Below are the code and all the weights of a small trained network. Each question names an input and a target symbol and asks about switching units off, where a switched-off unit gives its printed mean instead of its output.

import numpy as np


def w(rows, s, z=0):
    codes = np.array(rows[::2]) - 128.0
    scale = np.full(codes.shape[1], s)
    scale[-1] = z or s
    return codes * scale


def norm(h):
    return h / np.sqrt((h * h).mean(-1, keepdims=True) + 1e-5)


def f(y):
    return np.maximum(y, 0)


def softmax(a):
    e = np.exp(a - a.max(-1, keepdims=True))
    return e / e.sum(-1, keepdims=True)


def log_softmax(a):
    a = a - a.max(-1, keepdims=True)
    return a - np.log(np.exp(a).sum(-1, keepdims=True))


def net(x, mask):
    ids = ['αδεηλμξπτφω'.index(c) for c in x.split()]
    T = len(ids)
    res = E[ids] + P[:T]
    u = 0
    for l in range(2):
        q, k, v = (norm(res) @ M[l].T for M in (Q, K, V))
        z = softmax(np.where(np.tri(T) > 0, q @ k.T / 2**0.5, -1e9)) @ v
        res = res + np.where(mask[u], z, O[l][:, -1]) @ O[l][:, :-1]
        u += 1
        y = f(norm(res) @ A[l][:, :-1].T + A[l][:, -1])
        res = res + np.where(mask[u : u + 4], y, B[l][:, -1]) @ B[l][:, :-1]
        u += 4
    return log_softmax(norm(res)[-1] @ U[:, :-1].T + U[:, -1])


Q, K, V, O, A, B = {}, {}, {}, {}, {}, {}
E = w([
[136,145,141,166,110,150,129,153,161,214,174],'α',
[78,206,102,151,127,249,154,163,119,185,90],'δ',
[81,181,108,121,141,186,132,164,178,205,128],'ε',
[137,152,171,179,127,206,148,144,106,213,162],'η',
[199,86,175,158,167,104,114,138,134,205,151],'λ',
[119,123,134,151,211,132,69,218,170,181,112],'μ',
[84,173,45,42,146,123,196,97,139,177,136],'ξ',
[110,68,162,181,187,96,201,113,19,114,156],'π',
[65,118,2,122,198,10,105,164,147,99,107],'τ',
[134,123,232,20,88,122,131,131,89,139,92],'φ',
[178,69,55,148,48,8,101,114,144,151,170],'ω',
],0.0054)
P = w([
[75,95,112,130,140,123,120,141,126,216,4],'0',
[127,121,133,169,174,111,160,72,174,209,43],'1',
[177,189,133,188,177,92,187,111,165,177,104],'2',
[173,228,116,179,147,75,153,180,117,147,172],'3',
[188,193,122,94,146,117,114,181,91,108,240],'4',
[155,134,109,52,142,158,72,149,84,97,254],'5',
[96,52,109,63,131,188,44,99,103,123,209],'6',
[53,30,123,118,120,182,91,91,148,167,153],'7',
[37,54,145,158,107,158,127,135,155,207,139],'8',
[62,92,150,138,112,122,174,200,158,217,151],'9',
[166,162,129,113,120,87,205,233,157,138,166],'10',
],0.0071)
Q[0] = w([
[100,126,98,125,154,147,18,56,59,179,172],'0.h0',
[168,208,135,129,134,145,32,60,107,1,166],'0.h0',
],0.0051)
K[0] = w([
[175,239,139,121,139,99,31,107,51,47,149],'0.h0',
[220,255,122,188,176,124,150,54,145,137,48],'0.h0',
],0.0045)
V[0] = w([
[116,121,253,2,109,140,133,131,129,150,105],'0.h0',
[55,139,196,139,250,114,126,168,89,84,116],'0.h0',
],0.0057)
O[0] = w([
[85,227,141,140,158,44,3,80,42,139,175,65],'0.h0',
[59,141,230,119,123,97,167,112,244,10,137,254],'0.h0',
],0.005,0.00085)
A[0] = w([
[164,148,233,173,52,179,114,105,156,147,161,105],'0.n0',
[45,207,112,126,89,187,188,104,97,89,146,29],'0.n1',
[173,94,195,26,29,131,146,119,104,124,61,7],'0.n2',
[176,163,253,82,52,155,147,71,56,183,89,48],'0.n3',
],0.0044,0.0018)
B[0] = w([
[74,84,149,119,244,88,98,191,132,76,77,254],'0.n0',
[105,104,184,130,197,67,102,176,122,137,146,179],'0.n1',
[141,185,46,190,167,43,59,60,138,94,177,159],'0.n2',
[73,139,4,214,145,121,148,144,105,171,171,195],'0.n3',
],0.0045,0.0017)
Q[1] = w([
[254,219,134,58,139,126,163,212,103,40,198],'1.h0',
[123,212,148,230,117,12,233,197,142,227,63],'1.h0',
],0.0083)
K[1] = w([
[111,128,130,220,154,116,138,16,187,182,39],'1.h0',
[28,2,132,62,109,188,34,82,101,138,138],'1.h0',
],0.009)
V[1] = w([
[131,119,255,237,137,225,139,108,57,133,126],'1.h0',
[219,53,153,206,130,13,134,128,139,137,167],'1.h0',
],0.0054)
O[1] = w([
[101,129,135,253,113,185,112,58,168,152,148,23],'1.h0',
[87,144,147,188,123,47,162,181,123,200,80,10],'1.h0',
],0.0072,0.0013)
A[1] = w([
[91,142,146,195,98,62,179,159,128,190,82,50],'1.n0',
[169,49,94,140,120,197,221,165,173,136,67,124],'1.n1',
[158,129,156,32,99,78,134,199,73,105,82,69],'1.n2',
[135,162,142,84,78,59,156,215,56,148,1,1],'1.n3',
],0.0069,0.0067)
B[1] = w([
[194,161,169,37,71,170,94,134,141,112,91,207],'1.n0',
[118,102,71,130,58,74,118,214,124,79,167,241],'1.n1',
[93,156,163,229,106,192,136,112,71,87,87,252],'1.n2',
[194,44,172,153,181,122,109,1,184,160,245,212],'1.n3',
],0.0077,0.0034)
U = w([
[161,125,85,10,206,165,165,110,125,150,150,178],'α',
[112,129,224,154,153,153,77,161,223,85,103,109],'δ',
[146,132,88,105,84,224,74,60,175,77,162,24],'ε',
[174,172,155,68,57,96,92,151,102,176,52,26],'η',
[90,227,169,138,169,48,32,72,77,95,164,132],'λ',
[91,90,219,143,132,124,227,99,154,54,123,178],'μ',
[171,104,31,155,76,74,126,174,60,203,133,252],'ξ',
[52,101,115,107,150,28,187,194,173,78,150,192],'π',
[219,80,161,118,158,130,144,91,122,220,113,76],'τ',
[91,131,61,255,125,166,149,105,135,188,145,59],'φ',
[136,152,82,140,84,195,105,130,51,47,45,86],'ω',
],0.008,0.0043)

Each question gives the input, a string of symbols that net reads in full, and the target symbol t.
The units are the heads (2 rows each of Q, K, V and O) and the neurons (one row each of A and B). Each row of codes is followed by its name. A weight is (code - 128) times the scale printed after its matrix; where a second scale follows, it is the last column's (O, A, B and U).
mask holds one flag per unit, layer by layer, with each layer's heads first. A switched-off unit (its flag False) gives its mean, the last column of its rows in O or B, instead of its output. The means were averaged over made-up inputs and are rounded, as every weight is.
A unit's drop is (log p(t) with every unit on - log p(t) with that unit switched off) / (log p(t) with every unit on - log p(t) with every unit switched off).
The circuit of an input: a set's keep is (log p(t) with only the set's units on - log p(t) with every unit switched off) / (log p(t) with every unit on - log p(t) with every unit switched off). Starting from all 10 units, units are removed one at a time, each time the one whose removal leaves the highest keep (on an exact tie, the one counted first), for as long as the keep stays at least 0.8.
units of the circuit, in order: the units of the circuit, biggest drop first
top k neurons: the k neurons with the biggest drops, biggest first
k most important neurons of layer l: the k neurons of layer l with the biggest drops, biggest first
input ω μ μ α π λ α μ φ μ, target λ: top neuron => (1.n1)
input τ α μ α η λ ξ ε μ η α, target α: units of the circuit, in order => (1.h0, 1.n2)
input η ε ξ α δ ξ ε, target ξ: units of the circuit, in order => (1.h0, 0.h0)
input μ π π ξ η λ π, target ω: units of the circuit, in order => (1.h0, 1.n2)
input δ λ η η τ π α μ, target μ: units of the circuit, in order => (1.h0, 1.n2, 1.n3, 0.h0)
input λ ξ φ, target η: top 2 neurons => (1.n0, 0.n3)
input τ ε μ ω μ φ, target π: top 2 neurons => (0.n2, 0.n3)
input μ δ φ τ μ μ λ, target μ: units of the circuit, in order => (1.n2, 1.h0, 0.h0)
input φ α ε μ μ μ α π ω η, target ξ: units of the circuit, in order => (0.h0, 1.n1)
input π φ ε ε μ λ ξ η ξ, target η: units of the circuit, in order => (1.h0, 1.n0)
input η μ μ μ ε μ λ μ μ α, target η: units of the circuit, in order => (1.n0, 1.h0)
input λ μ η, target η: 3 most important neurons of layer 1 => (1.n0, 1.n3, 1.n2)
input δ μ λ φ λ λ, target η: top 2 neurons => (1.n0, 1.n3)
input δ φ λ δ α ε λ α η ω φ, target ξ: units of the circuit, in order => (0.h0, 0.n3)
input ε ω δ ξ μ, target τ: 2 most important neurons of layer 1 => (1.n3, 1.n0)
input δ ω δ α α, target τ: units of the circuit, in order => (1.h0, 1.n3, 1.n0)
input μ α δ φ μ η ε ξ, target π: units of the circuit, in order => (1.h0)
input α α τ δ μ τ ω μ, target ξ: units of the circuit, in order => (0.h0, 1.n1)
input φ η ξ φ μ ε ε ε η, target α: 2 most important neurons of layer 1 => (1.n2, 1.n1)
input η ω λ, target ξ: top 4 neurons => (1.n1, 0.n3, 1.n2, 1.n3)
input π ω π ξ ω π η π η π δ, target δ: top 2 neurons => (1.n0, 0.n1)
input ε α ξ δ δ δ, target ω: top 2 neurons => (1.n2, 1.n3)
input λ α μ, target η: 2 most important neurons of layer 1 => (1.n0, 1.n3)
input η φ τ η α π, target μ: 2 most important neurons of layer 1 => (1.n2, 1.n3)
